Below is a small trained network, with its code and all its weights. Each question gives an input and a target symbol and asks what happens when units are switched off, that is, made to give their printed mean instead of their output.

import numpy as np


def w(rows, s, z=0):
    codes = np.array(rows[::2]) - 128.0
    scale = np.full(codes.shape[1], s)
    scale[-1] = z or s
    return codes * scale


def softmax(a):
    e = np.exp(a - a.max(-1, keepdims=True))
    return e / e.sum(-1, keepdims=True)


def log_softmax(a):
    a = a - a.max(-1, keepdims=True)
    return a - np.log(np.exp(a).sum(-1, keepdims=True))


def net(x, mask):
    ids = ['γδλξσφψ'.index(c) for c in x.split()]
    T = len(ids)
    res = E[ids] + P[:T]
    u = 0
    for l in range(3):
        r = res
        for j in range(2):
            rows = slice(4 * j, 4 * j + 4)
            q, k, v = (r @ M[l][rows].T for M in (Q, K, V))
            z = softmax(np.where(np.tri(T) > 0, q @ k.T / 4**0.5, -1e9)) @ v
            o = O[l][rows]
            res = res + np.where(mask[u + j], z, o[:, -1]) @ o[:, :-1]
        u += 2
    return log_softmax(res[-1] @ U[:, :-1].T + U[:, -1])


Q, K, V, O = {}, {}, {}, {}
E = w([
[195,85,67],'γ',
[202,169,170],'δ',
[148,231,123],'λ',
[216,98,248],'ξ',
[85,109,223],'σ',
[110,76,105],'φ',
[112,84,108],'ψ',
],0.017)
P = w([
[19,95,4],'0',
[37,77,61],'1',
[50,75,61],'2',
[52,87,68],'3',
[62,88,76],'4',
[66,112,82],'5',
[77,128,88],'6',
[76,143,98],'7',
[80,159,91],'8',
[77,148,108],'9',
],0.0044)
Q[0] = w([
[127,155,113],'0.h0',
[16,153,182],'0.h0',
[78,124,140],'0.h0',
[4,141,78],'0.h0',
[124,101,150],'0.h1',
[58,108,46],'0.h1',
[137,38,116],'0.h1',
[220,67,110],'0.h1',
],0.015)
K[0] = w([
[190,130,31],'0.h0',
[95,255,75],'0.h0',
[93,203,145],'0.h0',
[113,126,75],'0.h0',
[174,74,106],'0.h1',
[65,90,92],'0.h1',
[165,104,96],'0.h1',
[162,163,77],'0.h1',
],0.012)
V[0] = w([
[200,116,48],'0.h0',
[181,175,208],'0.h0',
[191,118,142],'0.h0',
[168,186,41],'0.h0',
[239,124,97],'0.h1',
[172,115,105],'0.h1',
[115,228,107],'0.h1',
[254,139,40],'0.h1',
],0.0083)
O[0] = w([
[233,43,135,89],'0.h0',
[151,156,72,147],'0.h0',
[82,69,224,110],'0.h0',
[105,155,186,123],'0.h0',
[246,157,106,53],'0.h1',
[190,192,61,97],'0.h1',
[253,32,151,76],'0.h1',
[123,82,86,2],'0.h1',
],0.0051,0.0054)
Q[1] = w([
[150,79,189],'1.h0',
[139,109,150],'1.h0',
[169,177,116],'1.h0',
[133,67,99],'1.h0',
[169,2,174],'1.h1',
[186,199,160],'1.h1',
[138,140,202],'1.h1',
[135,106,216],'1.h1',
],0.014)
K[1] = w([
[101,214,147],'1.h0',
[151,141,255],'1.h0',
[113,201,105],'1.h0',
[204,28,56],'1.h0',
[131,54,175],'1.h1',
[150,24,53],'1.h1',
[218,95,88],'1.h1',
[139,56,68],'1.h1',
],0.0098)
V[1] = w([
[123,255,104],'1.h0',
[94,113,87],'1.h0',
[193,91,9],'1.h0',
[50,119,168],'1.h0',
[142,167,55],'1.h1',
[99,2,188],'1.h1',
[171,59,140],'1.h1',
[175,109,58],'1.h1',
],0.008)
O[1] = w([
[144,146,71,138],'1.h0',
[89,236,214,139],'1.h0',
[130,204,125,2],'1.h0',
[116,117,62,222],'1.h0',
[92,202,59,119],'1.h1',
[124,73,161,138],'1.h1',
[35,48,58,104],'1.h1',
[129,85,2,99],'1.h1',
],0.0074,0.0084)
Q[2] = w([
[157,167,110],'2.h0',
[121,132,126],'2.h0',
[193,118,122],'2.h0',
[169,145,74],'2.h0',
[60,110,94],'2.h1',
[62,118,57],'2.h1',
[96,6,119],'2.h1',
[109,150,126],'2.h1',
],0.015)
K[2] = w([
[112,113,154],'2.h0',
[133,163,71],'2.h0',
[94,102,107],'2.h0',
[48,126,142],'2.h0',
[46,102,193],'2.h1',
[3,144,153],'2.h1',
[101,66,122],'2.h1',
[87,121,54],'2.h1',
],0.015)
V[2] = w([
[38,77,105],'2.h0',
[99,219,202],'2.h0',
[84,139,47],'2.h0',
[139,121,179],'2.h0',
[65,209,145],'2.h1',
[217,142,195],'2.h1',
[209,185,62],'2.h1',
[251,159,115],'2.h1',
],0.011)
O[2] = w([
[48,75,126,127],'2.h0',
[134,182,71,186],'2.h0',
[5,215,193,110],'2.h0',
[118,105,110,143],'2.h0',
[127,255,127,170],'2.h1',
[246,116,94,107],'2.h1',
[18,129,130,8],'2.h1',
[98,112,51,20],'2.h1',
],0.0059,0.012)
U = w([
[218,187,111,1],'γ',
[112,104,85,249],'δ',
[97,246,118,149],'λ',
[148,44,143,105],'ξ',
[184,179,254,183],'σ',
[27,97,153,12],'φ',
[86,131,140,158],'ψ',
],0.008,0.0053)

Each question gives the input, a string of symbols that net reads in full, and the target symbol t.
The units are the heads (4 rows each of Q, K, V and O). Each row of codes is followed by its name. A weight is (code - 128) times the scale printed after its matrix; where a second scale follows, it is the last column's (O and U).
mask holds one flag per head, layer by layer. A switched-off head (its flag False) gives its mean, the last column of its rows in O, instead of its output. The means were averaged over made-up inputs and are rounded, as every weight is.
A unit's drop is (log p(t) with every unit on - log p(t) with that unit switched off) / (log p(t) with every unit on - log p(t) with every unit switched off).
The circuit of an input: a set's keep is (log p(t) with only the set's units on - log p(t) with every unit switched off) / (log p(t) with every unit on - log p(t) with every unit switched off). Starting from all 6 units, units are removed one at a time, each time the one whose removal leaves the highest keep (on an exact tie, the one counted first), for as long as the keep stays at least 0.8.
units of the circuit, in order: the units of the circuit, biggest drop first
most important unit: the unit with the biggest drop
heads that matter: for each layer, one digit per head in row order, 1 if its drop is at least 0.15 and else 0, layers parted by /
input σ σ σ σ σ ξ γ σ λ λ, target γ: units of the circuit, in order	[1.h1, 0.h1, 2.h1]
input δ φ δ φ ξ ψ σ σ δ ξ, target ξ: heads that matter	00 / 00 / 01
input σ σ ψ ξ, target ξ: units of the circuit, in order	[2.h1, 1.h0]
input ξ λ λ λ λ γ, target λ: units of the circuit, in order	[2.h1, 1.h1]
input γ σ γ γ φ φ φ ψ δ, target φ: most important unit	0.h1
input γ ψ φ σ, target φ: units of the circuit, in order	[1.h1, 2.h0]
input σ φ σ λ σ σ γ φ λ ψ, target γ: heads that matter	01 / 11 / 11
input σ λ φ γ λ, target γ: units of the circuit, in order	[0.h1, 1.h1, 2.h1, 0.h0]
input σ δ λ γ ξ σ σ, target γ: units of the circuit, in order	[1.h1, 0.h1, 2.h1]
input σ λ σ γ δ, target γ: units of the circuit, in order	[1.h1, 2.h1, 0.h1]
input ξ σ σ σ φ, target σ: units of the circuit, in order	[1.h1, 2.h1]
input φ σ δ, target δ: heads that matter	01 / 00 / 01
input σ φ φ φ γ, target γ: heads that matter	11 / 11 / 11
input λ ψ φ φ, target λ: units of the circuit, in order	[1.h1, 2.h1]
input γ δ λ, target φ: most important unit	1.h1
input ξ δ σ ξ γ σ σ σ δ, target λ: units of the circuit, in order	[0.h1, 1.h1]
input σ σ γ σ ξ σ σ λ γ, target λ: heads that matter	11 / 10 / 11
input γ σ φ, target φ: heads that matter	01 / 01 / 11
input σ λ γ σ σ φ ξ ψ, target γ: heads that matter	11 / 11 / 11
input γ ψ σ λ ξ, target φ: units of the circuit, in order	[1.h1, 2.h0, 2.h1]
input γ φ φ σ ξ σ φ, target φ: units of the circuit, in order	[1.h1, 2.h1, 0.h1, 2.h0]
input σ ξ λ γ φ, target γ: heads that matter	01 / 11 / 11
input φ ψ σ σ σ ξ ξ λ σ φ, target σ: most important unit	0.h0
input σ φ σ ψ ξ ξ ψ ψ φ, target ξ: heads that matter	00 / 01 / 11
